Below are the code and all the weights of a small trained network. Each question names an input and a target symbol and asks about switching units off, where a switched-off unit gives its printed mean instead of its output.

import numpy as np


def w(rows, s, z=0):
    codes = np.array(rows[::2]) - 128.0
    scale = np.full(codes.shape[1], s)
    scale[-1] = z or s
    return codes * scale


def f(y):
    return np.maximum(y, 0)


def softmax(a):
    e = np.exp(a - a.max(-1, keepdims=True))
    return e / e.sum(-1, keepdims=True)


def log_softmax(a):
    a = a - a.max(-1, keepdims=True)
    return a - np.log(np.exp(a).sum(-1, keepdims=True))


def net(x, mask):
    ids = ['ΨΩβγδεηθξτ'.index(c) for c in x.split()]
    T = len(ids)
    res = E[ids] + P[:T]
    r = res
    for j in range(3):
        rows = slice(2 * j, 2 * j + 2)
        q, k, v = (r @ M[0][rows].T for M in (Q, K, V))
        z = softmax(np.where(np.tri(T) > 0, q @ k.T / 2**0.5, -1e9)) @ v
        o = O[0][rows]
        res = res + np.where(mask[j], z, o[:, -1]) @ o[:, :-1]
    y = f(res @ A[0][:, :-1].T + A[0][:, -1])
    res = res + np.where(mask[3:11], y, B[0][:, -1]) @ B[0][:, :-1]
    return log_softmax(res[-1] @ U[:, :-1].T + U[:, -1])


Q, K, V, O, A, B = {}, {}, {}, {}, {}, {}
E = w([
[5,201,56,173,99],'Ψ',
[117,204,121,42,33],'Ω',
[213,54,199,235,193],'β',
[4,80,63,176,224],'γ',
[171,27,153,96,213],'δ',
[100,40,109,255,132],'ε',
[51,123,89,4,148],'η',
[185,212,126,174,42],'θ',
[183,192,132,24,103],'ξ',
[95,242,118,254,146],'τ',
],0.0096)
P = w([
[152,125,114,110,106],'0',
[31,184,147,131,252],'1',
[53,142,195,117,102],'2',
[153,119,76,109,128],'3',
[143,208,224,106,148],'4',
[12,157,216,129,124],'5',
[157,120,50,105,135],'6',
[133,152,243,124,73],'7',
[37,177,134,142,130],'8',
[163,120,27,107,137],'9',
],0.018)
Q[0] = w([
[135,174,90,136,174],'head 1',
[135,114,44,99,155],'head 1',
[119,145,86,175,97],'head 2',
[168,146,156,8,100],'head 2',
[150,145,30,117,164],'head 3',
[150,194,145,137,177],'head 3',
],0.016)
K[0] = w([
[152,107,73,156,66],'head 1',
[206,143,18,126,181],'head 1',
[125,135,149,142,74],'head 2',
[255,109,35,150,131],'head 2',
[196,118,15,128,135],'head 3',
[120,101,132,132,76],'head 3',
],0.015)
V[0] = w([
[166,208,95,48,205],'head 1',
[217,138,188,156,226],'head 1',
[174,97,121,110,114],'head 2',
[174,126,131,175,186],'head 2',
[65,123,88,145,196],'head 3',
[133,69,155,10,184],'head 3',
],0.013)
O[0] = w([
[195,170,166,37,78,165],'head 1',
[202,130,199,193,163,65],'head 1',
[122,98,127,150,171,98],'head 2',
[106,139,119,117,97,131],'head 2',
[131,248,115,55,214,183],'head 3',
[99,92,202,54,175,254],'head 3',
],0.012,0.0063)
A[0] = w([
[70,170,150,174,145,134],'neuron 1',
[187,94,126,122,122,66],'neuron 2',
[249,68,116,148,106,72],'neuron 3',
[176,131,62,154,71,253],'neuron 4',
[146,111,147,107,70,145],'neuron 5',
[158,48,66,86,165,158],'neuron 6',
[173,95,186,129,85,140],'neuron 7',
[147,109,136,94,163,122],'neuron 8',
],0.013,0.011)
B[0] = w([
[231,55,98,79,157,234],'neuron 1',
[142,125,83,250,177,160],'neuron 2',
[140,246,18,158,234,178],'neuron 3',
[129,164,239,181,85,209],'neuron 4',
[217,58,114,96,67,188],'neuron 5',
[55,64,132,185,71,222],'neuron 6',
[101,139,113,2,174,205],'neuron 7',
[81,92,68,192,212,247],'neuron 8',
],0.0088,0.011)
U = w([
[81,174,41,128,130,146],'Ψ',
[66,78,73,115,85,72],'Ω',
[254,67,88,111,134,78],'β',
[164,207,94,98,188,3],'γ',
[146,176,204,111,171,195],'δ',
[129,83,41,162,164,71],'ε',
[27,196,156,109,124,75],'η',
[89,100,138,167,107,253],'θ',
[146,90,157,73,94,146],'ξ',
[182,162,102,140,135,196],'τ',
],0.0099,0.0057)

Each question gives the input, a string of symbols that net reads in full, and the target symbol t.
The units are the heads (2 rows each of Q, K, V and O) and the neurons (one row each of A and B). Each row of codes is followed by its name. A weight is (code - 128) times the scale printed after its matrix; where a second scale follows, it is the last column's (O, A, B and U).
mask holds one flag per unit, heads first, then neurons. A switched-off unit (its flag False) gives its mean, the last column of its rows in O or B, instead of its output. The means were averaged over made-up inputs and are rounded, as every weight is.
A unit's drop is (log p(t) with every unit on - log p(t) with that unit switched off) / (log p(t) with every unit on - log p(t) with every unit switched off).
The circuit of an input: a set's keep is (log p(t) with only the set's units on - log p(t) with every unit switched off) / (log p(t) with every unit on - log p(t) with every unit switched off). Starting from all 11 units, units are removed one at a time, each time the one whose removal leaves the highest keep (on an exact tie, the one counted first), for as long as the keep stays at least 0.8.
circuit, biggest first: the units of the circuit, biggest drop first
unit that matters most: the unit with the biggest drop
k most important neurons: the k neurons with the biggest drops, biggest first
which heads matter: for each layer, one digit per head in row order, 1 if its drop is at least 0.15 and else 0, layers parted by /
input δ θ δ ε ε η γ θ, target η: unit that matters most	head 1
input δ θ Ψ Ω, target ξ: which heads matter	101
input Ψ β θ θ δ ε ε ξ, target ε: which heads matter	100
input δ δ τ δ δ θ θ γ, target θ: which heads matter	101
input δ β δ Ω β γ ξ τ, target γ: which heads matter	001
input θ γ ξ ε γ, target ξ: which heads matter	011
input θ δ δ, target δ: which heads matter	101
input ξ δ δ θ δ δ θ β β, target β: circuit, biggest first	(neuron 1; head 1)
input θ δ β η ξ, target β: circuit, biggest first	(head 1; neuron 1; head 3)
input δ θ ξ τ θ, target ξ: which heads matter	001
input η ξ θ η, target Ω: which heads matter	100
input δ δ δ θ δ β ξ δ ξ, target δ: which heads matter	100
input δ δ ξ θ ξ ε, target ε: which heads matter	100
input γ Ψ δ δ δ τ, target τ: unit that matters most	neuron 1
input β ξ Ψ, target Ψ: 3 most important neurons	(neuron 1; neuron 6; neuron 5)
input ξ η θ γ, target Ψ: circuit, biggest first	(head 3; neuron 1; head 1)
input θ δ ξ θ ξ ξ δ ξ δ, target ξ: circuit, biggest first	(head 3; head 1; neuron 3; neuron 8)
input τ Ω θ θ η, target θ: circuit, biggest first	(head 3; neuron 4)
input δ δ τ τ γ ξ, target ξ: circuit, biggest first	(neuron 8; neuron 3; head 3)
input β Ψ Ψ ξ ξ, target Ψ: circuit, biggest first	(head 1)
input γ δ δ δ δ δ δ Ψ γ, target δ: circuit, biggest first	(head 1; head 3)
input γ θ τ δ γ δ ξ θ θ θ, target τ: 2 most important neurons	(neuron 4; neuron 3)
input θ δ Ω δ ξ, target Ω: circuit, biggest first	(head 1; head 3)
input ξ ξ γ Ψ, target η: 2 most important neurons	(neuron 4; neuron 1)
input ξ δ δ Ψ ε γ δ θ, target γ: 2 most important neurons	(neuron 1; neuron 6)
input ξ δ δ δ δ Ψ δ δ, target Ψ: which heads matter	101
input ξ θ ξ θ Ψ ξ δ, target ε: unit that matters most	head 1
input ξ δ δ θ δ δ Ω, target ξ: 3 most important neurons	(neuron 4; neuron 5; neuron 8)
